Below is a small trained network, with its code and all its weights. Each question gives an input and a class and asks what happens when units are switched off, that is, made to give their printed mean instead of their output.

import numpy as np


def w(rows, s, z=0):
    codes = np.array(rows[::2]) - 128.0
    scale = np.full(codes.shape[1], s)
    scale[-1] = z or s
    return codes * scale


def f(y):
    return y / 2 * (1 + np.tanh(0.7978845608 * (y + 0.044715 * y**3)))


def log_softmax(a):
    a = a - a.max(-1, keepdims=True)
    return a - np.log(np.exp(a).sum(-1, keepdims=True))


def net(x, mask):
    res = np.array(x, float).reshape(1, 4) / 4 @ E
    y = f(res @ A[0][:, :-1].T + A[0][:, -1])
    res = res + np.where(mask, y, B[0][:, -1]) @ B[0][:, :-1]
    return log_softmax(res[-1] @ U[:, :-1].T + U[:, -1])


A, B = {}, {}
E = w([
[150,158,174,255,127,150,183,123,188,49,96,178],'x0',
[126,135,86,146,161,123,125,143,135,85,131,70],'x1',
[101,152,101,101,112,103,203,140,29,71,145,204],'x2',
[134,192,231,90,178,95,209,189,113,148,84,60],'x3',
],0.0098)
A[0] = w([
[54,81,93,65,165,128,102,159,92,193,190,103,153],'neuron 0',
[145,138,161,218,130,178,149,103,160,78,87,151,116],'neuron 1',
[89,50,39,131,86,189,104,69,127,62,169,168,48],'neuron 2',
[79,170,111,108,126,113,183,163,59,98,163,187,53],'neuron 3',
[203,137,191,186,112,198,119,129,110,47,111,162,141],'neuron 4',
[154,93,127,132,130,156,75,97,205,141,136,104,35],'neuron 5',
[210,104,193,129,168,192,98,136,205,199,79,67,48],'neuron 6',
[117,117,95,46,98,122,79,141,79,188,197,93,187],'neuron 7',
[89,87,59,120,70,164,89,92,157,74,209,161,49],'neuron 8',
[108,254,198,77,190,39,159,155,81,126,32,83,43],'neuron 9',
[116,165,137,119,145,127,151,122,112,132,65,92,5],'neuron 10',
[96,129,103,132,117,101,205,161,12,77,137,175,25],'neuron 11',
[155,147,135,200,144,125,155,141,185,82,103,204,134],'neuron 12',
],0.0069,0.0015)
B[0] = w([
[171,158,141,41,11,84,192,62,101,52,92,54,218],'neuron 0',
[167,131,139,46,83,83,172,108,118,57,71,121,215],'neuron 1',
[130,149,197,172,189,167,182,99,55,201,138,162,241],'neuron 2',
[60,122,46,129,118,99,133,219,167,138,203,188,202],'neuron 3',
[156,164,142,61,71,77,111,130,120,116,103,106,203],'neuron 4',
[98,113,64,190,143,159,93,215,116,129,174,88,177],'neuron 5',
[68,46,2,186,106,158,68,223,155,108,208,177,221],'neuron 6',
[174,164,110,104,78,83,155,74,171,96,109,87,232],'neuron 7',
[195,144,194,172,229,172,133,82,97,199,126,190,223],'neuron 8',
[178,175,219,188,144,245,143,163,49,200,96,146,254],'neuron 9',
[128,147,166,171,172,112,170,126,130,126,117,144,149],'neuron 10',
[26,48,28,150,118,131,49,185,212,105,202,131,219],'neuron 11',
[184,189,157,88,59,60,168,142,126,103,90,38,215],'neuron 12',
],0.0069,0.009)
U = w([
[189,166,160,44,68,19,159,56,153,86,72,55,203],'0',
[157,162,217,197,243,215,152,108,27,229,112,153,4],'1',
[2,91,45,166,133,119,89,196,220,142,197,162,157],'2',
],0.0076,0.0013)

Each question gives the input, the list of numbers given to net, and the class t.
The units are the neurons (one row each of A and B). Each row of codes is followed by its name. A weight is (code - 128) times the scale printed after its matrix; where a second scale follows, it is the last column's (A, B and U).
mask holds one flag per neuron, in row order. A switched-off neuron (its flag False) gives its mean, the last column of its row in B, instead of its output. The means were averaged over made-up inputs and are rounded, as every weight is.
A unit's drop is (log p(t) with every unit on - log p(t) with that unit switched off) / (log p(t) with every unit on - log p(t) with every unit switched off).
The circuit of an input: a set's keep is (log p(t) with only the set's units on - log p(t) with every unit switched off) / (log p(t) with every unit on - log p(t) with every unit switched off). Starting from the 12 units with the biggest drops (on a tie, the unit counted first), units are removed one at a time, each time the one whose removal leaves the highest keep (on an exact tie, the one counted first), for as long as the keep stays at least 0.8.
units of the circuit, in order: the units of the circuit, biggest drop first
unit that matters most: the unit with the biggest drop
k most important neurons: the k neurons with the biggest drops, biggest first
drop when u is switched off: that unit's drop, to one decimal
input [-7,3,-8,2], class 2: units of the circuit, in order : neuron 6
input [-2,-2,8,6], class 2: 2 most important neurons : neuron 11; neuron 3
input [-4,-6,-5,-1], class 2: 2 most important neurons : neuron 6; neuron 12
input [3,6,3,-4], class 1: 2 most important neurons : neuron 2; neuron 0
input [6,6,5,-7], class 1: 2 most important neurons : neuron 2; neuron 8
input [8,-5,8,2], class 0: 4 most important neurons : neuron 12; neuron 1; neuron 4; neuron 6
input [4,4,4,-7], class 1: 2 most important neurons : neuron 2; neuron 8
input [-4,8,-3,-3], class 0: 4 most important neurons : neuron 0; neuron 9; neuron 11; neuron 7
input [8,-8,5,-6], class 0: 3 most important neurons : neuron 12; neuron 1; neuron 4
input [-7,4,-8,4], class 2: 4 most important neurons : neuron 6; neuron 5; neuron 12; neuron 1
input [-8,-6,0,-6], class 0: 2 most important neurons : neuron 0; neuron 7
input [-7,4,8,8], class 1: 2 most important neurons : neuron 9; neuron 6
input [6,4,-4,-7], class 1: 3 most important neurons : neuron 2; neuron 8; neuron 0
input [-3,8,-5,6], class 1: 3 most important neurons : neuron 9; neuron 11; neuron 3
input [-3,4,-7,6], class 2: 3 most important neurons : neuron 6; neuron 2; neuron 8
input [2,-7,4,-6], class 1: units of the circuit, in order : neuron 2
input [8,3,-1,-7], class 0: drop when neuron 9 is switched off : 0.2
input [5,-1,3,-5], class 0: drop when neuron 9 is switched off : 1.5
input [7,-8,0,-2], class 0: drop when neuron 0 is switched off : 0.0
input [7,0,-1,5], class 0: drop when neuron 12 is switched off : 0.1
input [-6,8,0,-4], class 0: unit that matters most : neuron 0
